Below is a small trained network, with its code and all its weights. Each question gives an input and a class and asks what happens when units are switched off, that is, made to give their printed mean instead of their output.

import numpy as np


def w(rows, s, z=0):
    codes = np.array(rows[::2]) - 128.0
    scale = np.full(codes.shape[1], s)
    scale[-1] = z or s
    return codes * scale


def norm(h):
    return h / np.sqrt((h * h).mean(-1, keepdims=True) + 1e-5)


def f(y):
    return y / 2 * (1 + np.tanh(0.7978845608 * (y + 0.044715 * y**3)))


def log_softmax(a):
    a = a - a.max(-1, keepdims=True)
    return a - np.log(np.exp(a).sum(-1, keepdims=True))


def net(x, mask):
    res = np.array(x, float).reshape(1, 3) / 4 @ E
    u = 0
    for l in range(3):
        y = f(norm(res) @ A[l][:, :-1].T + A[l][:, -1])
        res = res + np.where(mask[u : u + 3], y, B[l][:, -1]) @ B[l][:, :-1]
        u += 3
    return log_softmax(norm(res)[-1] @ U[:, :-1].T + U[:, -1])


A, B = {}, {}
E = w([
[108,71,225,97,153,64,253,79,119,199,20,109],'x0',
[160,54,127,67,174,146,144,82,185,168,225,169],'x1',
[2,145,149,59,124,195,123,129,165,111,136,21],'x2',
],0.0053)
A[0] = w([
[118,169,97,108,130,179,88,216,154,78,217,125,252],'0.n1',
[173,104,122,223,184,89,110,162,120,134,112,254,196],'0.n2',
[69,220,144,195,143,122,94,206,16,131,34,84,67],'0.n3',
],0.0031,0.003)
B[0] = w([
[110,106,88,144,107,102,168,1,99,173,84,130,254],'0.n1',
[34,116,216,128,91,188,79,100,175,172,126,97,241],'0.n2',
[214,120,175,51,28,122,172,181,191,47,174,130,205],'0.n3',
],0.0055,0.0035)
A[1] = w([
[108,101,180,96,110,105,189,108,159,148,111,117,201],'1.n1',
[44,145,133,69,139,166,133,132,142,90,142,64,8],'1.n2',
[198,124,155,212,156,56,105,171,132,135,122,253,6],'1.n3',
],0.0056,0.0019)
B[1] = w([
[129,156,53,158,117,102,92,41,84,94,198,134,253],'1.n1',
[181,54,212,184,173,181,70,179,110,253,106,186,189],'1.n2',
[46,73,179,113,185,254,102,206,132,189,93,17,185],'1.n3',
],0.0066,0.0052)
A[2] = w([
[116,119,163,90,153,39,212,109,95,174,123,135,1],'2.n1',
[127,162,3,144,120,188,59,177,163,119,184,181,17],'2.n2',
[160,73,112,33,193,137,171,125,218,143,215,180,71],'2.n3',
],0.0053,0.0046)
B[2] = w([
[96,142,55,196,239,152,102,129,68,47,46,59,156],'2.n1',
[97,106,147,135,234,62,210,64,64,98,64,70,201],'2.n2',
[166,197,153,149,37,123,140,255,133,43,54,104,251],'2.n3',
],0.0095,0.0031)
U = w([
[107,114,95,163,219,92,148,40,78,81,96,81,127],'0',
[80,70,190,130,153,232,89,162,160,224,125,97,149],'1',
[175,184,147,122,63,90,154,252,130,53,88,111,157],'2',
[175,114,108,112,68,102,90,48,150,166,230,219,255],'3',
[122,151,103,91,181,74,134,180,164,157,131,211,18],'4',
[139,155,97,87,182,85,137,182,146,169,161,178,32],'5',
[142,162,111,109,175,76,140,163,171,175,159,164,40],'6',
],0.013,0.0053)

Each question gives the input, the list of numbers given to net, and the class t.
The units are the neurons (one row each of A and B). Each row of codes is followed by its name. A weight is (code - 128) times the scale printed after its matrix; where a second scale follows, it is the last column's (A, B and U).
mask holds one flag per neuron, layer by layer. A switched-off neuron (its flag False) gives its mean, the last column of its row in B, instead of its output. The means were averaged over made-up inputs and are rounded, as every weight is.
A unit's drop is (log p(t) with every unit on - log p(t) with that unit switched off) / (log p(t) with every unit on - log p(t) with every unit switched off).
The circuit of an input: a set's keep is (log p(t) with only the set's units on - log p(t) with every unit switched off) / (log p(t) with every unit on - log p(t) with every unit switched off). Starting from all 9 units, units are removed one at a time, each time the one whose removal leaves the highest keep (on an exact tie, the one counted first), for as long as the keep stays at least 0.8.
circuit, biggest first: the units of the circuit, biggest drop first
most important unit: the unit with the biggest drop
k most important neurons: the k neurons with the biggest drops, biggest first
k most important neurons of layer l: the k neurons of layer l with the biggest drops, biggest first
drop of u: that unit's drop, to one decimal
input [1,2,-1], class 3: most important unit : 1.n1
input [-1,1,1], class 3: circuit, biggest first : 0.n1, 2.n2
input [-3,-2,1], class 3: 2 most important neurons of layer 2 : 2.n3, 2.n1
input [4,-7,-7], class 1: 2 most important neurons : 1.n3, 2.n3
input [-4,-4,2], class 0: 2 most important neurons : 2.n3, 2.n2
input [-5,5,0], class 0: 2 most important neurons : 2.n2, 0.n3
input [-5,8,1], class 2: 2 most important neurons : 2.n3, 1.n1
input [8,7,-7], class 0: 4 most important neurons : 2.n1, 1.n2, 0.n3, 1.n1
input [4,3,1], class 0: 4 most important neurons : 2.n1, 0.n3, 1.n1, 0.n2
input [6,3,-8], class 1: 3 most important neurons : 1.n3, 0.n1, 2.n2
input [2,3,-3], class 3: 2 most important neurons : 0.n2, 1.n1
input [-8,-5,6], class 0: 2 most important neurons : 2.n2, 0.n2
input [1,5,4], class 2: 2 most important neurons : 2.n3, 0.n2
input [-7,-5,-5], class 0: most important unit : 2.n2
input [6,5,1], class 0: 2 most important neurons : 1.n1, 2.n1
input [-2,7,-5], class 2: 2 most important neurons : 2.n3, 1.n2
input [-5,6,0], class 2: 2 most important neurons : 2.n3, 1.n1
input [1,1,-4], class 1: 2 most important neurons of layer 0 : 0.n1, 0.n3
input [8,7,3], class 0: drop of 0.n1 : 0.0
input [0,6,5], class 2: circuit, biggest first : 2.n3
input [-6,2,1], class 0: drop of 2.n2 : 0.8
input [-2,-4,-5], class 1: drop of 1.n3 : 0.3
